Below is a small trained network, with its code and all its weights. Each question gives an input and a class and asks what happens when units are switched off, that is, made to give their printed mean instead of their output.

import numpy as np


def w(rows, s, z=0):
    codes = np.array(rows[::2]) - 128.0
    scale = np.full(codes.shape[1], s)
    scale[-1] = z or s
    return codes * scale


def f(y):
    return y / 2 * (1 + np.tanh(0.7978845608 * (y + 0.044715 * y**3)))


def log_softmax(a):
    a = a - a.max(-1, keepdims=True)
    return a - np.log(np.exp(a).sum(-1, keepdims=True))


def net(x, mask):
    res = np.array(x, float).reshape(1, 4) / 4 @ E
    y = f(res @ A[0][:, :-1].T + A[0][:, -1])
    res = res + np.where(mask, y, B[0][:, -1]) @ B[0][:, :-1]
    return log_softmax(res[-1] @ U[:, :-1].T + U[:, -1])


A, B = {}, {}
E = w([
[89,203,27,154,91,2,37,132,43],'x0',
[246,209,89,45,195,62,206,242,162],'x1',
[22,166,128,254,164,138,114,235,239],'x2',
[213,193,6,239,235,254,130,68,88],'x3',
],0.0054)
A[0] = w([
[240,105,104,11,98,116,150,55,19,157],'n1',
[217,183,108,75,175,70,174,218,167,68],'n2',
[53,172,142,186,128,135,120,217,200,166],'n3',
[207,78,166,60,60,132,123,11,45,160],'n4',
[90,157,140,199,133,137,128,205,215,138],'n5',
[240,211,25,248,237,253,147,52,82,3],'n6',
[57,179,111,238,151,131,106,216,208,148],'n7',
[98,209,16,153,111,37,53,159,31,96],'n8',
[223,177,90,37,166,96,155,169,123,148],'n9',
[23,37,151,211,61,197,36,17,108,79],'n10',
[91,65,159,166,85,159,63,13,69,104],'n11',
[64,55,240,18,29,32,128,169,169,16],'n12',
[74,127,193,57,81,74,118,194,146,50],'n13',
[163,37,173,102,158,219,210,118,179,96],'n14',
[102,178,56,124,77,16,36,114,63,58],'n15',
[199,203,92,74,156,96,191,234,153,98],'n16',
[162,57,201,100,153,211,203,131,185,68],'n17',
],0.0065,0.0024)
B[0] = w([
[46,101,65,142,224,40,238,25,213,225],'n1',
[188,56,173,227,90,113,152,208,42,198],'n2',
[107,90,71,135,188,50,193,44,177,186],'n3',
[48,104,90,139,221,62,219,50,197,214],'n4',
[80,112,78,115,175,61,182,65,179,178],'n5',
[177,160,12,29,21,153,2,72,94,255],'n6',
[91,78,74,133,195,48,199,32,194,198],'n7',
[71,232,241,65,106,227,173,215,203,214],'n8',
[133,63,139,209,136,93,173,153,73,198],'n9',
[203,48,202,224,89,112,144,224,26,225],'n10',
[195,63,165,218,136,75,179,176,44,197],'n11',
[177,129,26,48,51,136,6,72,108,238],'n12',
[199,123,52,56,43,152,46,45,81,187],'n13',
[92,234,211,59,123,192,144,202,196,191],'n14',
[91,219,235,49,105,228,170,215,229,202],'n15',
[201,30,171,221,83,93,120,191,31,202],'n16',
[79,233,218,70,108,218,165,216,196,187],'n17',
],0.0069,0.0096)
U = w([
[56,89,63,153,229,49,214,31,204,170],'0',
[203,51,179,237,116,97,142,211,36,228],'1',
[194,153,19,43,54,167,5,58,112,4],'2',
[71,228,223,74,131,235,169,219,214,62],'3',
],0.011,0.004)

Each question gives the input, the list of numbers given to net, and the class t.
The units are the neurons (one row each of A and B). Each row of codes is followed by its name. A weight is (code - 128) times the scale printed after its matrix; where a second scale follows, it is the last column's (A, B and U).
mask holds one flag per neuron, in row order. A switched-off neuron (its flag False) gives its mean, the last column of its row in B, instead of its output. The means were averaged over made-up inputs and are rounded, as every weight is.
A unit's drop is (log p(t) with every unit on - log p(t) with that unit switched off) / (log p(t) with every unit on - log p(t) with every unit switched off).
The circuit of an input: a set's keep is (log p(t) with only the set's units on - log p(t) with every unit switched off) / (log p(t) with every unit on - log p(t) with every unit switched off). Starting from the 12 units with the biggest drops (on a tie, the unit counted first), units are removed one at a time, each time the one whose removal leaves the highest keep (on an exact tie, the one counted first), for as long as the keep stays at least 0.8.
circuit, biggest first: the units of the circuit, biggest drop first
k most important neurons: the k neurons with the biggest drops, biggest first
drop when u is switched off: that unit's drop, to one decimal
input [5,5,0,-6], class 2: circuit, biggest first => n12
input [0,-1,-8,8], class 0: 3 most important neurons => n1, n4, n12
input [-6,6,1,2], class 1: 4 most important neurons => n16, n2, n8, n15
input [-1,6,-6,3], class 0: 2 most important neurons => n1, n10
input [-2,-4,-8,-7], class 0: 3 most important neurons => n4, n1, n6
input [2,-5,-3,-4], class 1: 3 most important neurons => n6, n10, n11
input [-8,8,-1,4], class 1: 3 most important neurons => n16, n2, n9
input [3,6,-2,6], class 1: 4 most important neurons => n16, n9, n2, n12
input [-4,8,6,8], class 1: 3 most important neurons => n16, n2, n12
input [5,4,0,-1], class 3: 3 most important neurons => n8, n15, n10
input [-1,4,3,-5], class 2: 4 most important neurons => n12, n10, n13, n11
input [-4,2,7,-6], class 0: 2 most important neurons => n6, n3
input [-7,-4,-5,6], class 3: 4 most important neurons => n14, n17, n12, n13
input [2,4,-8,6], class 0: circuit, biggest first => n1
input [-7,0,7,-1], class 0: 4 most important neurons => n7, n3, n5, n8
input [6,-2,0,-1], class 3: drop when n14 is switched off => 0.0
input [6,-4,0,-2], class 3: drop when n8 is switched off => 0.1
input [3,4,-7,5], class 0: drop when n1 is switched off => 1.5
